Below is a small trained network, with its code and all its weights. Each question gives an input and a class and asks what happens when units are switched off, that is, made to give their printed mean instead of their output.

import numpy as np


def w(rows, s, z=0):
    codes = np.array(rows[::2]) - 128.0
    scale = np.full(codes.shape[1], s)
    scale[-1] = z or s
    return codes * scale


def norm(h):
    return h / np.sqrt((h * h).mean(-1, keepdims=True) + 1e-5)


def f(y):
    return np.maximum(y, 0)


def log_softmax(a):
    a = a - a.max(-1, keepdims=True)
    return a - np.log(np.exp(a).sum(-1, keepdims=True))


def net(x, mask):
    res = np.array(x, float).reshape(1, 2) / 4 @ E
    u = 0
    for l in range(2):
        y = f(norm(res) @ A[l][:, :-1].T + A[l][:, -1])
        res = res + np.where(mask[u : u + 14], y, B[l][:, -1]) @ B[l][:, :-1]
        u += 14
    return log_softmax(norm(res)[-1] @ U[:, :-1].T + U[:, -1])


A, B = {}, {}
E = w([
[169,60,150,200,237,187,76],'x0',
[1,68,135,169,86,240,198],'x1',
],0.0018)
A[0] = w([
[78,91,168,167,128,185,220,89],'L0N0',
[160,141,122,45,111,52,78,5],'L0N1',
[185,173,152,117,85,22,95,113],'L0N2',
[97,237,48,107,107,85,172,127],'L0N3',
[176,121,167,119,147,112,115,160],'L0N4',
[2,80,143,125,41,193,217,99],'L0N5',
[195,139,106,162,187,145,83,38],'L0N6',
[101,135,133,115,57,133,181,52],'L0N7',
[111,198,65,157,92,133,107,100],'L0N8',
[159,214,102,89,149,4,74,196],'L0N9',
[85,191,114,89,74,88,156,205],'L0N10',
[133,119,124,122,57,73,114,116],'L0N11',
[211,126,145,142,214,131,59,78],'L0N12',
[125,47,132,226,165,161,103,212],'L0N13',
],0.0016,0.0018)
B[0] = w([
[108,207,88,92,212,121,129,191],'L0N0',
[145,97,189,254,134,175,120,152],'L0N1',
[85,149,80,99,180,163,179,196],'L0N2',
[186,53,185,105,118,162,123,190],'L0N3',
[53,138,115,128,175,167,136,175],'L0N4',
[113,176,40,96,250,144,136,244],'L0N5',
[64,131,135,142,101,151,184,156],'L0N6',
[212,127,132,171,163,99,123,155],'L0N7',
[131,110,178,113,133,119,151,141],'L0N8',
[8,121,67,111,182,192,162,250],'L0N9',
[182,37,232,124,147,164,100,224],'L0N10',
[159,110,174,131,122,156,125,157],'L0N11',
[97,76,172,75,59,156,154,192],'L0N12',
[129,130,209,41,74,129,139,242],'L0N13',
],0.002,0.0022)
A[1] = w([
[118,136,115,162,119,145,148,100],'L1N0',
[82,143,111,125,70,132,156,177],'L1N1',
[74,112,144,160,67,132,97,92],'L1N2',
[144,155,128,111,74,83,151,168],'L1N3',
[132,152,113,105,25,92,145,4],'L1N4',
[185,102,134,253,153,131,77,32],'L1N5',
[181,193,106,138,157,52,99,95],'L1N6',
[166,141,119,107,151,91,93,180],'L1N7',
[145,113,182,125,106,132,127,82],'L1N8',
[93,124,107,198,86,142,149,16],'L1N9',
[107,165,87,111,144,140,123,139],'L1N10',
[109,119,137,122,157,167,130,181],'L1N11',
[101,110,155,105,124,145,164,99],'L1N12',
[149,120,91,150,157,150,145,85],'L1N13',
],0.0054,0.0011)
B[1] = w([
[127,162,105,127,120,102,106,152],'L1N0',
[136,98,172,182,169,161,93,206],'L1N1',
[183,164,63,45,172,54,103,150],'L1N2',
[148,90,177,167,154,148,90,169],'L1N3',
[216,72,253,161,133,117,80,171],'L1N4',
[154,120,235,103,38,101,138,187],'L1N5',
[18,133,37,141,137,202,181,199],'L1N6',
[60,144,76,157,112,167,165,201],'L1N7',
[83,135,95,149,157,154,149,149],'L1N8',
[93,195,65,123,172,143,129,154],'L1N9',
[166,73,156,134,110,130,112,186],'L1N10',
[165,151,120,118,84,70,135,253],'L1N11',
[142,152,87,116,128,94,109,230],'L1N12',
[131,139,147,117,99,97,108,164],'L1N13',
],0.0036,0.0033)
U = w([
[50,142,66,144,152,186,147,187],'0',
[159,98,247,145,121,146,115,181],'1',
[178,145,84,73,117,49,125,142],'2',
[146,156,109,223,106,92,120,22],'3',
[147,157,107,226,98,90,118,2],'4',
],0.015,0.0044)

Each question gives the input, the list of numbers given to net, and the class t.
The units are the neurons (one row each of A and B). Each row of codes is followed by its name. A weight is (code - 128) times the scale printed after its matrix; where a second scale follows, it is the last column's (A, B and U).
mask holds one flag per neuron, layer by layer. A switched-off neuron (its flag False) gives its mean, the last column of its row in B, instead of its output. The means were averaged over made-up inputs and are rounded, as every weight is.
A unit's drop is (log p(t) with every unit on - log p(t) with that unit switched off) / (log p(t) with every unit on - log p(t) with every unit switched off).
The circuit of an input: a set's keep is (log p(t) with only the set's units on - log p(t) with every unit switched off) / (log p(t) with every unit on - log p(t) with every unit switched off). Starting from the 12 units with the biggest drops (on a tie, the unit counted first), units are removed one at a time, each time the one whose removal leaves the highest keep (on an exact tie, the one counted first), for as long as the keep stays at least 0.8.
units of the circuit, in order: the units of the circuit, biggest drop first
unit that matters most: the unit with the biggest drop
k most important neurons: the k neurons with the biggest drops, biggest first
top k neurons in layer l: the k neurons of layer l with the biggest drops, biggest first
drop of u: that unit's drop, to one decimal
input [3,-2], class 2: unit that matters most => L1N6
input [-3,3], class 2: 3 most important neurons => L1N6, L1N12, L1N7
input [3,-3], class 2: 2 most important neurons => L0N12, L1N6
input [8,5], class 1: units of the circuit, in order => L1N5, L1N6
input [-7,-8], class 0: units of the circuit, in order => L1N6, L1N7
input [-7,-7], class 0: 3 most important neurons => L1N6, L1N7, L0N13
input [1,3], class 2: 2 most important neurons => L1N6, L1N11
input [-5,-5], class 0: 2 most important neurons => L1N6, L0N13
input [4,3], class 1: 2 most important neurons => L1N6, L0N9
input [1,0], class 2: 2 most important neurons => L1N2, L1N6
input [-3,1], class 2: top 2 neurons in layer 0 => L0N10, L0N5
input [-7,5], class 1: 2 most important neurons => L1N4, L1N1
input [3,2], class 2: top 2 neurons in layer 0 => L0N13, L0N10
input [-4,2], class 1: unit that matters most => L0N9
input [5,-5], class 0: 3 most important neurons => L1N6, L1N7, L0N10
input [-7,-5], class 1: drop of L1N4 => 1.0
input [3,0], class 2: drop of L1N6 => 0.6
input [-1,-5], class 0: drop of L1N0 => 0.0
input [-6,-6], class 0: top 2 neurons in layer 0 => L0N13, L0N12
input [-5,-8], class 0: unit that matters most => L1N6
